Each row has a name. After each piece below comes the name of the row it's from, unless a question asks for something else. Each question is about the rows just above it.

(53): [-11  28  37  17  15   0   7   6  -9  -2  -7  18 -10 -24 -16 -21  -3   4
   4  10  -5  -2  33  12  -1   0   0  17 -11  18  -4  17   4   8  27   4
   9   3   9  13 -20   7   8   7   4   4  11   9  -5   2   5  -6  -9  28
  -9 -27 -28  32  25  16  16]
(89): [ 25  -3  30   9 -17  23  21  -7  19  -4 -15  18  30 -12 -16  27   1 -30
   4 -31 -10  33 -10 -36 -30 -22  32 -40 -20  -1   5  18   6  -5  -1   7
  14 -51 -18  26   0  16 -29 -29   9  -6   4  11  19   6 -11   0  21  -4
  -3 -19  -7  -2 -14  -1  -1]
(97): [ -3  -6  27   6 -10  33 -30  30 -29  -4  30  -2 -16  -1   4 -19  -3  21
   0  19 -36  18   1 -14  -1  -1 -51  -7  -4   5 -17  32  18 -20  19 -31
  11 -10 -30  25 -40  21  16 -29  -7   4   7   0   9 -11  -1  23 -12   9
 -18 -22   6  26 -15  13  -5]
(94): [-30  -3  18  -3  13 -22  11 -36 -51  21  30  16  23   7  -4  -6   6   9
  -1  27  -2  -7  -4 -16   1 -20 -18 -31   5  -1  -7 -11  19   4 -29 -12
 -15   9   0  30  -1 -29 -11  21  19   6 -40  32 -30 -19  25  18  26 -10
  -1 -14   0 -17  33  -5   4]
(23): [  5  -6 -14  -6 -15   0  -4   6   1   7   1  -2  -4  -1   6   9  -3   3
   0  10  14  -1 -16   6  -1  -4 -12  -5  -3   5   3   4  -1   7 -14   4
   3  -1  -9  -9  14  10   8   7   4   4  -3   0   9   2   2   0   6   5
  -4   2   3   8 -10   2  24]
(20): [  0   8  17   9  14   0   6   6  -9  -2  -8  12  -5 -21  -8  -9  -3   0
   0   9  -3  -7  24   3  -1  -1   3  11  -5   5  -4   9   6   7  17   4
   4  -1   8  11  -6  -2   8   3   4   4   0   1   0   2   2   0  -4   8
  -4 -12 -13  12  10  13  16]
(144): [ 40 -42 -27   6 -42  -7  -8  -7  20  -2  -6  -8  -5  -9  36   2  -3   8
 -11  10  13  20 -22   2 -16  -6 -16 -24  -2  13  -9  13  13  21 -48 -22
   4  -1  -9   9  17  17  23  -9   4  15 -11 -10  47 -17   2   0  13  -5
  -4  -8   3  21 -12  13  28]
Put [-51 -40 -36 -31 -30 -30 -29 -29 -22 -20 -19 -18 -17 -16 -15 -14 -12 -11
 -10 -10  -7  -7  -6  -5  -4  -4  -3  -3  -2  -1  -1  -1  -1   0   0   1
   4   4   5   6   6   7   9   9  11  13  16  18  18  19  19  21  21  23
  25  26  27  30  30  32  33] back in order: which row is it? | (97)
Put [ 13  -5  -3  -6  27   6 -10  33 -30  30 -29  -4  30  -2 -16  -1   4 -19
  -3  21   0  19 -36  18   1 -14  -1  -1 -51  -7  -4   5 -17  32  18 -20
  19 -31  11 -10 -30  25 -40  21  16 -29  -7   4   7   0   9 -11  -1  23
 -12   9 -18 -22   6  26 -15] back in order: which row is it? | (97)
After [-7 19], its row goes on with | [ -4 -15  18  30 -12 -16  27   1 -30   4 -31 -10  33 -10 -36 -30 -22  32
 -40 -20  -1   5  18   6  -5  -1   7  14 -51 -18  26   0  16 -29 -29   9
  -6   4  11  19   6 -11   0  21  -4  -3 -19  -7  -2 -14  -1  -1]
[ 21 -48] | (144)
The row with [ 2  5 -6 -9 28] is | (53)
[ 21   0  19 -36  18] | (97)

(153): [  5   3   8  -3 -27  19  47 -67  41 -42 -54 -95]
(30): [-28  43  31 -64 -61  11  31 -31 -83   5  32 -22]
(179): [ 29 -58   3 -34 -48  56  29 -53  39 -31 -29 -84]
(85): [  10  -45    7   -4  -27   27   74 -100   70  -81  -60 -100]
(149): [ 12 -62 -26 -65 -60  78  14 -52  27 -54 -39 -85]
(75): [ 27 -54  -5 -47 -45  64  18 -48  30 -43 -40 -83]
(37): [ 10  66 -41 -39   9  18  38 -40  18 -42 -68 -82]
(84): [ 32 -28   5 -22 -31  31  43 -61  31  11 -63 -83]
Right after [12] comes | [-62]
[-39   9  18  38 -40  18 -42 -68 -82] | (37)
Right after [38] comes | [-40]
Go on from [ -3 -27] to the end of its row. | [ 19  47 -67  41 -42 -54 -95]
What comes right after [-65] in the named rows? | [-60]
Put [-83 -63  11  31 -61  43  31 -31 -22   5 -28  32] back in order: which row is it? | (84)

(11): [-43  58  31  48 -14   6 -81  36 -60  12  13  28]
(117): [-60 -81   6  28  12  48 -14  58 -43  36  30   6]
(122): [-43  36 -81  48   6  58  31 -14 -60  12   6  28]
[-81   6  28  12  48 -14  58 -43] is in which row? | (117)
[ 58  31  48 -14   6 -81  36] is in which row? | (11)
The row with [-43  36 -81  48   6  58  31 -14 -60  12   6  28] is | (122)
Which row holds these entries in another order? [ 28   6  12 -60 -14  31  58   6  48 -81  36 -43] | (122)
[  6 -81  36 -60] is in which row? | (11)

(45): [-30   6   6  16  -9  65  -2   2   3   0  -1  -5   7  -1  -2   2  -2   0
   0   0   1  -1  -2   5 -11 -29  -2  26  -1   0  -4  -3   1  -1  -1   1
   0  10  -7   4  75  -3  20   0  -2 -14  -6 -15 -12   0   6  -8  14  -7]
(76): [ 10   2   9 -21  20  87  -4   3 -37   0   0   3   7   0  -1 -11  -9   1
   0   5   0   0   2  11  -4 -14   2  -3   3  14  11  -5  10   1   1   0
   0   3   6   6  18 -11  36  -1  -1 -13 -22  -6  29   0   0 -17   9   9]
(27): [-30   6   6  16  -9  65 -17   2   3   0  -1  -5   7  -1  -2   2  -2   0
  -1   0   1  -1  -2   5 -11 -29  -2  26  -1   0  -4  -3   1  -1  -1   1
   0  10  -7   4  75  -3  20   0  -2 -14  -6   6 -12   0   6  -8  14  -7]
(66): [  2  -5   8 -44  14 -31  15   5  -8   1  -1   3   8   1  -8  -4   1   1
   0  -4   0   1   2 -13   7  -7   1 -26  -3   2   2  -2  -4   1   1  -2
   0   3  12   2 -49   1 -57   0   1  -2  32  30   7  -1  -1  14 -17  10]
(88): [-26   4 -10  -8  27  42 -15  -5  -2  -1   1  -2  12   1   0   0   2   0
   0   0   0   0   1 -19  -4 -18   0  14   3  -4  -4  -3   0  -1  -3   4
   0   5  -6   3  20  -6  17   2   0 -11 -26 -53  27   1   7   0  26 -45]
(130): [ 10   2   9 -16  18  88  -4   2 -39   0   0   2  10   0  -1 -12 -10   1
   0   5   0   0   3  12  -4 -10   1  -1   2  15  11  -5  10   1   1   0
   0   2   6   6  19 -10  34  -1  -1 -13 -25   0  25   0   0 -21   5   8]
(191): [ 31   0 -16 -11  20 -25  -8  -6   9   0   2   0  13   3   5   2   1  -1
   1  -1   0   1   4  -8   7  -2   1  -7   6 -11  -4  -2   0  -1  -2   2
   0  -1   0   9 -29   0  15   2   2   4 -31 -50   0   1   1   5  17 -49]
(91): [  8  -5  14 -43  38 -47   5   3   0   1   0   3  19   1  -4  -9  -1   1
   0   2   0   0   2 -14   4   2   3 -20  -4   0   7  -1   1   1   0  -4
   0  -3  17  -2 -69  -2 -27   1   1  -2  40  44  12  -1   1   9 -12  24]
(15): [ 50   4   0  -7 -28  28   7 -11  13   0  -1  -5 -22  -3  -3   9   3  -1
   0  11   0   0   0  12   4  17  -3  13  -4  -5  -7   4  -8  -1  -1   0
  -1  -3 -11 -15 -15  -3  59   0  -2  10   0 -19   3   0   5  11  -9 -23]
(101): [  3   1 -17 -13  27   3 -11  -6   1  -1   2   0  14   3   3   1   1  -1
   0  -2   0   0   3 -16   4  -8   1   0   5  -8  -4  -3   0  -1  -3   3
   0   1  -3   7 -13  -2  10   2   2  -3 -34 -59  17   1   4   3  23 -55]
[  3   1 -17 -13  27   3 -11  -6   1  -1   2   0  14   3   3   1   1  -1
   0  -2   0   0   3 -16   4  -8   1   0   5  -8  -4  -3   0  -1  -3   3
   0   1  -3   7 -13  -2  10   2   2  -3 -34 -59  17   1   4   3  23 -55] | (101)
Which row holds these entries in another order? [-59 -55 -34 -17 -16 -13 -13 -11  -8  -8  -6  -4  -3  -3  -3  -3  -2  -2
  -1  -1  -1   0   0   0   0   0   0   0   1   1   1   1   1   1   1   2
   2   2   3   3   3   3   3   3   3   4   4   5   7  10  14  17  23  27] | (101)
The rest of the row after [ 1  4 -8]: | [  7  -2   1  -7   6 -11  -4  -2   0  -1  -2   2   0  -1   0   9 -29   0
  15   2   2   4 -31 -50   0   1   1   5  17 -49]

(136): [-31 -13  34 -12  14 -20]
(140): [  17   61   48 -100   -7   29]
(177): [ -9  33  34 -12 -36 -89]
(90): [10 22 13 -9 36  2]
(14): [11 22 13 -9 36 25]
(173): [ 29  33  70  16 -42 -14]
(18): [-31 -13  34 -12 -21  -4]
(24): [ -7  16  70  33  -1 -26]
Go on from [11 22 13 -9 36] to the end of its row. | [25]
[-31 -13  34 -12  14 -20] | (136)
Which row holds [ 16 -42 -14]? | (173)
[33 70 16] | (173)

(81): [ 10  22  25 -20  -4 -10  15 -21 -14 -53 -11  16   4 -23   8]
(41): [ 21  42  50 -28 -11 -17  47 -44 -16 -88 -20  20   7 -26  14]
(143): [ 15  11   8  -4  26  -3  -1   6   2 -16  -1   4   2 -20  -6]
(131): [ 51  25  22  -4   8  -8  21  14  11 -42  -3   7   3 -20 -21]
(59): [  9   7   7  -2 -13  -2   9  -7   2 -13  -4  -3   2   3  -1]
(170): [-12   9  -7   7  -3 -13  -1   9  -2   7  -4   2  -2   2   3]
(93): [ 77  30  29   0   5 -10  23   8  27 -52  -7  -3   3  -6 -30]
(38): [ 15  11   8  -4  26  -3  -1   6   2 -16  -1   4   2 -11  -6]
(8): [ 21  15  24 -12  11  -9  38 -34   4 -46 -16  -2   4   3   3]
The entry that follows [42]: | [50]
Put [ -1   3   2  -3  -4 -13   2  -7   9  -2 -13  -2   7   7   9] back in order: which row is it? | (59)

